Below is a small trained network, with its code and all its weights. Each question gives an input and a target symbol and asks what happens when units are switched off, that is, made to give their printed mean instead of their output.

import numpy as np


def w(rows, s, z=0):
    codes = np.array(rows[::2]) - 128.0
    scale = np.full(codes.shape[1], s)
    scale[-1] = z or s
    return codes * scale


def f(y):
    return np.maximum(y, 0)


def softmax(a):
    e = np.exp(a - a.max(-1, keepdims=True))
    return e / e.sum(-1, keepdims=True)


def log_softmax(a):
    a = a - a.max(-1, keepdims=True)
    return a - np.log(np.exp(a).sum(-1, keepdims=True))


def net(x, mask):
    ids = ['ΓΔΛΞΩαβεζηθμπστψ'.index(c) for c in x.split()]
    T = len(ids)
    res = E[ids] + P[:T]
    u = 0
    for l in range(3):
        r = res
        for j in range(3):
            rows = slice(2 * j, 2 * j + 2)
            q, k, v = (r @ M[l][rows].T for M in (Q, K, V))
            z = softmax(np.where(np.tri(T) > 0, q @ k.T / 2**0.5, -1e9)) @ v
            o = O[l][rows]
            res = res + np.where(mask[u + j], z, o[:, -1]) @ o[:, :-1]
        u += 3
        y = f(res @ A[l][:, :-1].T + A[l][:, -1])
        res = res + np.where(mask[u : u + 4], y, B[l][:, -1]) @ B[l][:, :-1]
        u += 4
    return log_softmax(res[-1] @ U[:, :-1].T + U[:, -1])


Q, K, V, O, A, B = {}, {}, {}, {}, {}, {}
E = w([
[229,143,81,127],'Γ',
[120,141,167,175],'Δ',
[139,114,146,149],'Λ',
[196,127,105,121],'Ξ',
[106,101,164,168],'Ω',
[134,104,148,156],'α',
[207,133,96,123],'β',
[141,62,116,152],'ε',
[121,87,146,161],'ζ',
[150,80,122,148],'η',
[186,138,118,115],'θ',
[117,114,169,165],'μ',
[248,161,77,123],'π',
[164,89,114,124],'σ',
[219,73,55,130],'τ',
[67,137,56,210],'ψ',
],0.017)
P = w([
[215,53,198,253],'0',
[129,75,213,244],'1',
[122,96,161,173],'2',
[62,114,175,139],'3',
[84,146,127,69],'4',
[18,164,162,101],'5',
[27,171,122,82],'6',
[8,211,133,92],'7',
],0.0064)
Q[0] = w([
[199,101,133,120],'L0H0',
[12,26,58,2],'L0H0',
[216,75,200,163],'L0H1',
[203,130,136,42],'L0H1',
[75,159,100,146],'L0H2',
[199,220,119,171],'L0H2',
],0.0066)
K[0] = w([
[101,93,150,102],'L0H0',
[149,121,157,176],'L0H0',
[91,50,141,159],'L0H1',
[255,142,178,152],'L0H1',
[78,188,27,177],'L0H2',
[61,40,131,134],'L0H2',
],0.0077)
V[0] = w([
[80,200,57,91],'L0H0',
[162,135,84,117],'L0H0',
[255,67,125,204],'L0H1',
[150,79,208,30],'L0H1',
[211,58,188,218],'L0H2',
[84,114,111,144],'L0H2',
],0.0087)
O[0] = w([
[7,122,131,100,49],'L0H0',
[76,98,168,140,126],'L0H0',
[107,197,164,141,239],'L0H1',
[150,122,157,185,82],'L0H1',
[148,255,184,89,255],'L0H2',
[58,195,112,67,128],'L0H2',
],0.0091,0.0099)
A[0] = w([
[50,98,231,134,244],'L0N0',
[148,105,177,189,255],'L0N1',
[132,254,137,113,6],'L0N2',
[182,207,16,244,125],'L0N3',
],0.0057,0.0034)
B[0] = w([
[230,171,73,112,163],'L0N0',
[157,199,83,77,193],'L0N1',
[111,2,106,108,254],'L0N2',
[45,129,186,146,213],'L0N3',
],0.0077,0.009)
Q[1] = w([
[5,68,192,96],'L1H0',
[194,87,158,193],'L1H0',
[129,1,110,179],'L1H1',
[177,32,213,179],'L1H1',
[74,67,115,7],'L1H2',
[140,98,78,194],'L1H2',
],0.0074)
K[1] = w([
[114,104,251,160],'L1H0',
[153,127,175,124],'L1H0',
[158,162,188,107],'L1H1',
[134,128,175,143],'L1H1',
[171,232,143,92],'L1H2',
[126,151,176,114],'L1H2',
],0.013)
V[1] = w([
[162,105,102,80],'L1H0',
[99,179,122,192],'L1H0',
[255,94,210,137],'L1H1',
[166,93,31,174],'L1H1',
[88,142,102,160],'L1H2',
[84,160,60,176],'L1H2',
],0.0078)
O[1] = w([
[102,168,182,146,87],'L1H0',
[122,119,78,65,190],'L1H0',
[135,254,143,111,191],'L1H1',
[138,150,131,126,2],'L1H1',
[196,69,135,167,78],'L1H2',
[122,80,115,129,55],'L1H2',
],0.0086,0.0063)
A[1] = w([
[139,81,221,38,125],'L1N0',
[246,108,208,69,107],'L1N1',
[120,165,150,2,148],'L1N2',
[53,138,54,219,3],'L1N3',
],0.0058,0.0028)
B[1] = w([
[230,120,95,160,151],'L1N0',
[250,2,120,129,222],'L1N1',
[2,204,105,245,254],'L1N2',
[132,42,143,160,146],'L1N3',
],0.0078,0.008)
Q[2] = w([
[127,143,190,148],'L2H0',
[148,119,80,137],'L2H0',
[90,137,128,249],'L2H1',
[207,148,100,136],'L2H1',
[121,101,109,91],'L2H2',
[133,136,67,130],'L2H2',
],0.013)
K[2] = w([
[95,241,104,168],'L2H0',
[46,1,70,130],'L2H0',
[222,156,128,122],'L2H1',
[224,113,112,90],'L2H1',
[64,117,98,119],'L2H2',
[104,190,22,119],'L2H2',
],0.0095)
V[2] = w([
[227,147,75,3],'L2H0',
[153,208,113,116],'L2H0',
[200,123,149,45],'L2H1',
[165,109,141,101],'L2H1',
[64,84,147,189],'L2H2',
[143,58,136,79],'L2H2',
],0.011)
O[2] = w([
[101,210,177,144,102],'L2H0',
[182,117,35,113,224],'L2H0',
[2,111,154,116,130],'L2H1',
[147,105,119,99,110],'L2H1',
[127,194,12,149,82],'L2H2',
[161,189,145,127,9],'L2H2',
],0.0085,0.016)
A[2] = w([
[200,205,163,188,208],'L2N0',
[99,101,5,103,254],'L2N1',
[104,30,94,177,145],'L2N2',
[64,114,254,150,99],'L2N3',
],0.0073,0.006)
B[2] = w([
[116,81,92,52,205],'L2N0',
[152,195,85,162,249],'L2N1',
[255,90,237,116,182],'L2N2',
[36,138,178,94,142],'L2N3',
],0.0091,0.011)
U = w([
[158,124,146,141,3],'Γ',
[134,143,195,164,143],'Δ',
[128,95,137,115,53],'Λ',
[106,156,62,199,219],'Ξ',
[122,77,119,127,52],'Ω',
[153,129,153,136,24],'α',
[111,76,128,131,89],'β',
[187,180,70,2,184],'ε',
[141,111,154,135,52],'ζ',
[125,103,154,132,89],'η',
[124,123,184,144,137],'θ',
[142,118,156,138,56],'μ',
[140,98,130,130,9],'π',
[121,114,164,150,125],'σ',
[101,83,146,131,151],'τ',
[193,11,170,203,124],'ψ',
],0.0079,0.0057)

Each question gives the input, a string of symbols that net reads in full, and the target symbol t.
The units are the heads (2 rows each of Q, K, V and O) and the neurons (one row each of A and B). Each row of codes is followed by its name. A weight is (code - 128) times the scale printed after its matrix; where a second scale follows, it is the last column's (O, A, B and U).
mask holds one flag per unit, layer by layer, with each layer's heads first. A switched-off unit (its flag False) gives its mean, the last column of its rows in O or B, instead of its output. The means were averaged over made-up inputs and are rounded, as every weight is.
A unit's drop is (log p(t) with every unit on - log p(t) with that unit switched off) / (log p(t) with every unit on - log p(t) with every unit switched off).
The circuit of an input: a set's keep is (log p(t) with only the set's units on - log p(t) with every unit switched off) / (log p(t) with every unit on - log p(t) with every unit switched off). Starting from the 12 units with the biggest drops (on a tie, the unit counted first), units are removed one at a time, each time the one whose removal leaves the highest keep (on an exact tie, the one counted first), for as long as the keep stays at least 0.8.
units of the circuit, in order: the units of the circuit, biggest drop first
unit that matters most: the unit with the biggest drop
top k neurons: the k neurons with the biggest drops, biggest first
k most important neurons of layer l: the k neurons of layer l with the biggest drops, biggest first
heads that matter: for each layer, one digit per head in row order, 1 if its drop is at least 0.15 and else 0, layers parted by /
input Γ α α τ σ σ μ σ, target Ξ: unit that matters most : L2H0
input π Δ θ ψ ζ, target ψ: 2 most important neurons of layer 1 : L1N3; L1N0
input Γ π μ, target ε: 3 most important neurons of layer 0 : L0N3; L0N0; L0N1
input μ μ Ω ε, target ε: heads that matter : 000 / 011 / 100
input β Δ ε π τ ζ τ π, target Ξ: 2 most important neurons of layer 2 : L2N0; L2N1
input ψ θ Ω, target ψ: top 4 neurons : L0N3; L0N0; L1N1; L0N1
input ε α ε Δ ψ θ, target ψ: 2 most important neurons of layer 1 : L1N0; L1N3
input Ω τ ζ, target ε: units of the circuit, in order : L2H0; L1H1; L0H2
input Δ μ ψ Ω α, target ψ: units of the circuit, in order : L1H1; L0H2; L2N2
input τ ζ ε Ξ ψ, target ψ: units of the circuit, in order : L1H1; L2N2; L0H2
input τ σ σ Δ Λ π μ π, target Ξ: 2 most important neurons of layer 0 : L0N3; L0N0
input α η τ θ π Ω, target ε: units of the circuit, in order : L2H0; L1H1
input Γ Γ η, target ε: top 2 neurons : L1N2; L0N3
input Λ η η θ η Λ τ θ, target Ξ: units of the circuit, in order : L1N2; L2N2
input π θ ζ Λ, target ε: heads that matter : 010 / 011 / 100
input Δ η ε ζ ψ Ω, target ψ: unit that matters most : L1H1
input Ξ π π ψ Λ, target ψ: heads that matter : 000 / 010 / 100
input σ ψ Γ Λ, target ψ: heads that matter : 001 / 011 / 100
input Δ μ Ξ Ω, target ε: units of the circuit, in order : L2H0; L1H1; L0N0
input Δ Ω μ, target ε: heads that matter : 000 / 010 / 100
input Γ Ξ ε, target ε: units of the circuit, in order : L2H0; L1H1
input Ξ Λ π π τ Δ ε Λ, target Ξ: top neuron : L1N2
input θ ψ τ, target ψ: heads that matter : 000 / 011 / 100
input σ Δ Γ ψ Ω ε, target ψ: heads that matter : 001 / 010 / 100
input σ Λ Ξ α μ Γ ψ σ, target ψ: top 2 neurons : L0N2; L2N2
input Ξ Δ τ σ Ξ ζ, target ε: heads that matter : 010 / 011 / 100
